Below is a small trained network, with its code and all its weights. Each question gives an input and a target symbol and asks what happens when units are switched off, that is, made to give their printed mean instead of their output.

import numpy as np


def w(rows, s, z=0):
    codes = np.array(rows[::2]) - 128.0
    scale = np.full(codes.shape[1], s)
    scale[-1] = z or s
    return codes * scale


def softmax(a):
    e = np.exp(a - a.max(-1, keepdims=True))
    return e / e.sum(-1, keepdims=True)


def log_softmax(a):
    a = a - a.max(-1, keepdims=True)
    return a - np.log(np.exp(a).sum(-1, keepdims=True))


def net(x, mask):
    ids = ['αβγδεθλμξπτφψ'.index(c) for c in x.split()]
    T = len(ids)
    res = E[ids] + P[:T]
    u = 0
    for l in range(3):
        r = res
        for j in range(2):
            rows = slice(2 * j, 2 * j + 2)
            q, k, v = (r @ M[l][rows].T for M in (Q, K, V))
            z = softmax(np.where(np.tri(T) > 0, q @ k.T / 2**0.5, -1e9)) @ v
            o = O[l][rows]
            res = res + np.where(mask[u + j], z, o[:, -1]) @ o[:, :-1]
        u += 2
    return log_softmax(res[-1] @ U[:, :-1].T + U[:, -1])


Q, K, V, O = {}, {}, {}, {}
E = w([
[124,110,129,104,99,158,53],'α',
[110,97,139,120,103,159,53],'β',
[117,93,117,116,128,158,139],'γ',
[158,163,106,93,160,191,112],'δ',
[116,93,112,113,128,154,140],'ε',
[178,175,92,110,147,179,123],'θ',
[100,66,117,79,85,156,91],'λ',
[70,90,140,150,110,89,120],'μ',
[48,158,143,82,147,148,97],'ξ',
[164,105,125,51,129,69,97],'π',
[137,168,133,65,217,162,147],'τ',
[118,195,136,56,185,249,155],'φ',
[139,77,166,90,143,148,154],'ψ',
],0.019)
P = w([
[160,107,5,210,181,177,96],'0',
[155,102,43,193,167,144,93],'1',
[154,109,62,165,162,137,104],'2',
[142,114,93,151,158,130,107],'3',
[125,116,120,132,149,118,107],'4',
[121,133,144,119,141,105,110],'5',
[117,132,164,96,135,100,122],'6',
[108,144,188,83,130,93,133],'7',
[108,156,211,76,126,82,143],'8',
[95,157,227,60,118,78,155],'9',
[100,175,254,55,110,57,163],'10',
],0.0096)
Q[0] = w([
[132,117,153,130,107,125,146],'L0H0',
[129,141,85,113,98,117,203],'L0H0',
[123,103,193,117,161,103,3],'L0H1',
[108,160,90,72,165,99,161],'L0H1',
],0.028)
K[0] = w([
[111,143,151,134,115,120,113],'L0H0',
[146,128,153,166,134,138,101],'L0H0',
[119,139,253,57,124,114,136],'L0H1',
[127,94,106,159,134,138,114],'L0H1',
],0.032)
V[0] = w([
[92,137,54,22,84,85,236],'L0H0',
[90,153,12,98,100,111,248],'L0H0',
[110,95,164,174,2,189,135],'L0H1',
[90,169,114,105,156,113,129],'L0H1',
],0.0069)
O[0] = w([
[107,59,70,37,96,142,196,137],'L0H0',
[41,3,97,26,153,173,172,6],'L0H0',
[82,133,222,227,130,194,70,107],'L0H1',
[117,149,75,99,103,110,154,126],'L0H1',
],0.0045,0.0015)
Q[1] = w([
[119,64,191,132,78,83,46],'L1H0',
[102,147,189,155,185,217,177],'L1H0',
[166,76,141,96,1,96,16],'L1H1',
[72,161,122,57,195,73,28],'L1H1',
],0.025)
K[1] = w([
[102,152,252,60,100,90,133],'L1H0',
[61,87,33,208,75,122,103],'L1H0',
[95,170,242,87,123,37,215],'L1H1',
[165,136,234,96,39,196,178],'L1H1',
],0.022)
V[1] = w([
[250,11,154,135,155,72,131],'L1H0',
[93,141,110,144,22,96,89],'L1H0',
[58,201,29,103,130,64,97],'L1H1',
[170,130,146,92,34,203,119],'L1H1',
],0.015)
O[1] = w([
[169,167,173,150,45,148,112,246],'L1H0',
[70,167,7,157,76,106,149,252],'L1H0',
[67,148,125,20,143,157,140,234],'L1H1',
[194,89,76,149,144,102,100,119],'L1H1',
],0.011,0.0033)
Q[2] = w([
[144,148,109,137,169,147,155],'L2H0',
[151,170,137,129,102,137,144],'L2H0',
[124,153,180,131,3,96,69],'L2H1',
[109,37,171,69,16,72,59],'L2H1',
],0.032)
K[2] = w([
[136,167,111,141,164,188,95],'L2H0',
[154,174,129,126,155,114,158],'L2H0',
[162,216,141,159,32,104,150],'L2H1',
[156,140,75,134,83,2,156],'L2H1',
],0.039)
V[2] = w([
[211,254,70,89,199,129,56],'L2H0',
[79,247,177,208,220,124,103],'L2H0',
[88,141,82,133,123,142,110],'L2H1',
[104,139,135,118,188,70,45],'L2H1',
],0.014)
O[2] = w([
[113,211,99,32,178,23,2,126],'L2H0',
[29,199,201,229,218,122,90,9],'L2H0',
[150,106,130,116,153,111,232,173],'L2H1',
[76,90,87,135,182,63,120,147],'L2H1',
],0.0062,0.013)
U = w([
[191,195,91,127,227,169,135,254],'α',
[118,123,128,154,152,103,93,195],'β',
[171,108,119,145,179,191,122,161],'γ',
[125,93,130,127,144,135,112,94],'δ',
[151,100,119,125,166,187,113,97],'ε',
[134,92,123,124,148,141,121,85],'θ',
[193,89,24,167,129,169,143,146],'λ',
[65,169,112,140,104,206,178,191],'μ',
[79,92,97,69,162,136,167,15],'ξ',
[95,124,152,64,65,118,120,76],'π',
[154,70,212,88,160,154,154,71],'τ',
[93,2,160,122,137,92,69,43],'φ',
[165,64,202,184,100,78,77,144],'ψ',
],0.0057,0.0078)

Each question gives the input, a string of symbols that net reads in full, and the target symbol t.
The units are the heads (2 rows each of Q, K, V and O). Each row of codes is followed by its name. A weight is (code - 128) times the scale printed after its matrix; where a second scale follows, it is the last column's (O and U).
mask holds one flag per head, layer by layer. A switched-off head (its flag False) gives its mean, the last column of its rows in O, instead of its output. The means were averaged over made-up inputs and are rounded, as every weight is.
A unit's drop is (log p(t) with every unit on - log p(t) with that unit switched off) / (log p(t) with every unit on - log p(t) with every unit switched off).
The circuit of an input: a set's keep is (log p(t) with only the set's units on - log p(t) with every unit switched off) / (log p(t) with every unit on - log p(t) with every unit switched off). Starting from all 6 units, units are removed one at a time, each time the one whose removal leaves the highest keep (on an exact tie, the one counted first), for as long as the keep stays at least 0.8.
circuit, biggest first: the units of the circuit, biggest drop first
unit that matters most: the unit with the biggest drop
heads that matter: for each layer, one digit per head in row order, 1 if its drop is at least 0.15 and else 0, layers parted by /
drop of u: that unit's drop, to one decimal
input λ φ μ, target φ: circuit, biggest first : [L1H0 L2H1]
input μ ξ λ μ λ β, target μ: circuit, biggest first : [L1H1 L2H0]
input μ λ λ μ φ α λ ε π τ λ, target τ: heads that matter : 00 / 10 / 00
input μ τ β, target τ: circuit, biggest first : [L1H0]
input γ μ μ λ θ β θ α τ β, target τ: heads that matter : 00 / 10 / 00
input μ μ γ λ λ μ ψ φ ξ μ, target φ: heads that matter : 01 / 10 / 01
input λ λ γ μ λ ξ ψ α μ, target ψ: circuit, biggest first : [L1H1 L1H0]
input μ φ λ β π λ ψ ε μ β φ, target β: circuit, biggest first : [L1H0 L2H1 L2H0]
input γ π λ λ μ α μ ψ λ β α, target ψ: heads that matter : 00 / 01 / 00
input α α π θ λ β, target λ: heads that matter : 00 / 11 / 10
input ε λ γ ψ ξ λ β λ μ ε λ, target μ: circuit, biggest first : [L2H0 L1H1]
input δ λ β μ τ ε τ λ μ, target τ: circuit, biggest first : [L1H0 L0H1]
input λ λ λ γ γ, target λ: heads that matter : 00 / 01 / 10
input λ λ β λ ε, target λ: unit that matters most : L1H1
input ξ λ ξ, target ξ: heads that matter : 01 / 10 / 01
input α λ π ψ μ λ φ γ ψ, target λ: circuit, biggest first : [L1H1 L1H0]
input ε θ λ ξ μ ξ λ, target ξ: heads that matter : 00 / 11 / 00
input π α μ, target π: circuit, biggest first : [L1H0 L0H1 L2H0 L1H1]
input λ β λ, target λ: circuit, biggest first : [L1H1 L2H0]
input π μ α μ λ β ψ λ ξ β, target ξ: circuit, biggest first : [L1H0 L1H1]
input μ λ λ, target μ: unit that matters most : L1H1
input π μ μ π π φ φ λ, target φ: drop of L1H0 : 1.7
